Below are the code and all the weights of a small trained network. Each question names an input and a target symbol and asks about switching units off, where a switched-off unit gives its printed mean instead of its output.

import numpy as np


def w(rows, s, z=0):
    codes = np.array(rows[::2]) - 128.0
    scale = np.full(codes.shape[1], s)
    scale[-1] = z or s
    return codes * scale


def f(y):
    return y / 2 * (1 + np.tanh(0.7978845608 * (y + 0.044715 * y**3)))


def softmax(a):
    e = np.exp(a - a.max(-1, keepdims=True))
    return e / e.sum(-1, keepdims=True)


def log_softmax(a):
    a = a - a.max(-1, keepdims=True)
    return a - np.log(np.exp(a).sum(-1, keepdims=True))


def net(x, mask):
    ids = ['ΓΛΠαβδεημξστ'.index(c) for c in x.split()]
    T = len(ids)
    res = E[ids] + P[:T]
    r = res
    for j in range(3):
        rows = slice(2 * j, 2 * j + 2)
        q, k, v = (r @ M[0][rows].T for M in (Q, K, V))
        z = softmax(np.where(np.tri(T) > 0, q @ k.T / 2**0.5, -1e9)) @ v
        o = O[0][rows]
        res = res + np.where(mask[j], z, o[:, -1]) @ o[:, :-1]
    y = f(res @ A[0][:, :-1].T + A[0][:, -1])
    res = res + np.where(mask[3:19], y, B[0][:, -1]) @ B[0][:, :-1]
    return log_softmax(res[-1] @ U[:, :-1].T + U[:, -1])


Q, K, V, O, A, B = {}, {}, {}, {}, {}, {}
E = w([
[123,114,194,189],'Γ',
[87,250,183,89],'Λ',
[101,113,53,130],'Π',
[99,145,126,211],'α',
[182,131,170,137],'β',
[157,137,136,156],'δ',
[150,103,216,153],'ε',
[139,135,149,178],'η',
[206,138,133,95],'μ',
[106,136,78,171],'ξ',
[147,132,94,131],'σ',
[169,126,81,95],'τ',
],0.02)
P = w([
[253,173,94,249],'0',
[205,151,104,225],'1',
[185,134,107,205],'2',
[173,115,112,197],'3',
[160,104,115,188],'4',
[150,92,111,185],'5',
[140,81,115,186],'6',
[137,73,117,179],'7',
[130,65,117,174],'8',
[124,58,118,179],'9',
[117,53,120,181],'10',
],0.005)
Q[0] = w([
[110,234,151,132],'head 0',
[151,19,126,153],'head 0',
[242,140,52,112],'head 1',
[248,146,174,124],'head 1',
[119,161,213,179],'head 2',
[185,83,172,2],'head 2',
],0.011)
K[0] = w([
[175,43,91,208],'head 0',
[84,226,123,121],'head 0',
[125,198,97,20],'head 1',
[166,175,213,60],'head 1',
[125,152,199,155],'head 2',
[241,10,128,121],'head 2',
],0.011)
V[0] = w([
[194,28,59,238],'head 0',
[18,242,142,93],'head 0',
[164,25,46,64],'head 1',
[78,255,48,163],'head 1',
[166,98,191,232],'head 2',
[45,18,94,222],'head 2',
],0.0054)
O[0] = w([
[250,178,82,226,208],'head 0',
[97,92,188,1,109],'head 0',
[137,197,162,208,7],'head 1',
[154,37,218,59,196],'head 1',
[136,136,59,77,253],'head 2',
[249,210,138,94,63],'head 2',
],0.0056,0.0029)
A[0] = w([
[166,182,201,184,107],'neuron 0',
[168,155,67,86,55],'neuron 1',
[184,142,105,23,23],'neuron 2',
[165,112,189,147,92],'neuron 3',
[120,165,102,211,29],'neuron 4',
[154,178,52,128,127],'neuron 5',
[29,94,122,65,1],'neuron 6',
[197,173,205,115,101],'neuron 7',
[150,148,194,132,100],'neuron 8',
[116,149,148,115,225],'neuron 9',
[156,148,67,82,92],'neuron 10',
[119,96,127,41,218],'neuron 11',
[144,176,49,111,83],'neuron 12',
[192,74,89,128,162],'neuron 13',
[111,55,247,112,40],'neuron 14',
[120,128,145,134,249],'neuron 15',
],0.012,0.0082)
B[0] = w([
[66,113,72,130,214],'neuron 0',
[15,57,94,95,135],'neuron 1',
[149,68,64,231,145],'neuron 2',
[41,49,94,119,137],'neuron 3',
[63,57,109,2,188],'neuron 4',
[75,124,169,164,229],'neuron 5',
[128,185,59,173,197],'neuron 6',
[7,95,93,109,155],'neuron 7',
[56,146,173,75,127],'neuron 8',
[175,175,165,152,188],'neuron 9',
[53,108,22,66,138],'neuron 10',
[114,140,92,74,228],'neuron 11',
[43,103,129,151,165],'neuron 12',
[194,122,160,119,255],'neuron 13',
[121,96,198,178,211],'neuron 14',
[176,152,118,149,236],'neuron 15',
],0.013,0.0073)
U = w([
[80,114,166,210,5],'Γ',
[90,204,151,126,117],'Λ',
[66,155,76,76,74],'Π',
[4,52,90,147,179],'α',
[115,71,172,62,108],'β',
[245,167,189,139,145],'δ',
[41,109,180,57,107],'ε',
[247,161,157,233,117],'η',
[182,68,123,109,63],'μ',
[188,179,114,206,214],'ξ',
[188,164,123,40,161],'σ',
[116,101,57,107,38],'τ',
],0.014,0.015)

Each question gives the input, a string of symbols that net reads in full, and the target symbol t.
The units are the heads (2 rows each of Q, K, V and O) and the neurons (one row each of A and B). Each row of codes is followed by its name. A weight is (code - 128) times the scale printed after its matrix; where a second scale follows, it is the last column's (O, A, B and U).
mask holds one flag per unit, heads first, then neurons. A switched-off unit (its flag False) gives its mean, the last column of its rows in O or B, instead of its output. The means were averaged over made-up inputs and are rounded, as every weight is.
A unit's drop is (log p(t) with every unit on - log p(t) with that unit switched off) / (log p(t) with every unit on - log p(t) with every unit switched off).
The circuit of an input: a set's keep is (log p(t) with only the set's units on - log p(t) with every unit switched off) / (log p(t) with every unit on - log p(t) with every unit switched off). Starting from the 12 units with the biggest drops (on a tie, the unit counted first), units are removed one at a time, each time the one whose removal leaves the highest keep (on an exact tie, the one counted first), for as long as the keep stays at least 0.8.
units of the circuit, in order: the units of the circuit, biggest drop first
most important unit: the unit with the biggest drop
top k neurons: the k neurons with the biggest drops, biggest first
heads that matter: for each layer, one digit per head in row order, 1 if its drop is at least 0.15 and else 0, layers parted by /
drop when u is switched off: that unit's drop, to one decimal
input ε β Π Λ σ σ σ α μ β, target β: top 3 neurons	neuron 11; neuron 14; neuron 3
input ξ ξ Γ δ, target α: top 2 neurons	neuron 7; neuron 0
input μ τ δ σ ξ μ Π α Π μ, target η: top 2 neurons	neuron 4; neuron 11
input τ α η α β, target α: most important unit	neuron 7
input ε δ Γ Π Λ τ η Λ Π β, target α: units of the circuit, in order	head 0; neuron 2; head 1
input ξ Π μ η, target α: top 3 neurons	neuron 0; neuron 4; neuron 7
input Π μ Π ε δ μ η Λ β μ δ, target δ: heads that matter	100
input μ μ δ, target α: top 2 neurons	neuron 4; neuron 0
input α σ η, target α: units of the circuit, in order	head 0; neuron 0; neuron 4
input β σ μ α β δ Λ Λ, target ξ: heads that matter	101
input Λ β τ ε τ α τ σ β, target β: units of the circuit, in order	head 0; head 1
input η Π σ ε τ σ β η μ σ ε, target ξ: heads that matter	011
input σ Λ δ τ, target τ: heads that matter	110
input Γ β η ξ η Γ, target ξ: most important unit	head 1
input Λ σ α η δ Γ, target Γ: top 4 neurons	neuron 14; neuron 4; neuron 13; neuron 0
input Π Λ σ δ σ μ σ ε μ Π Γ, target Γ: top 4 neurons	neuron 14; neuron 13; neuron 4; neuron 0
input Λ α τ β ξ η Π, target Π: top 3 neurons	neuron 11; neuron 6; neuron 13
input δ β τ, target α: top 4 neurons	neuron 1; neuron 12; neuron 10; neuron 5
input Π Γ μ Λ α τ Π σ Λ, target ξ: top 2 neurons	neuron 4; neuron 9
input ξ α μ η Γ σ η α, target ξ: units of the circuit, in order	head 2
input τ η ε, target α: top 3 neurons	neuron 7; neuron 0; neuron 3
input β ε τ Π δ μ Γ τ, target ξ: heads that matter	001
input ε Π β β σ τ Π σ Γ τ, target ξ: top 4 neurons	neuron 4; neuron 13; neuron 0; neuron 7
input η η Π δ Λ μ α μ ε, target ε: drop when head 0 is switched off	1.2
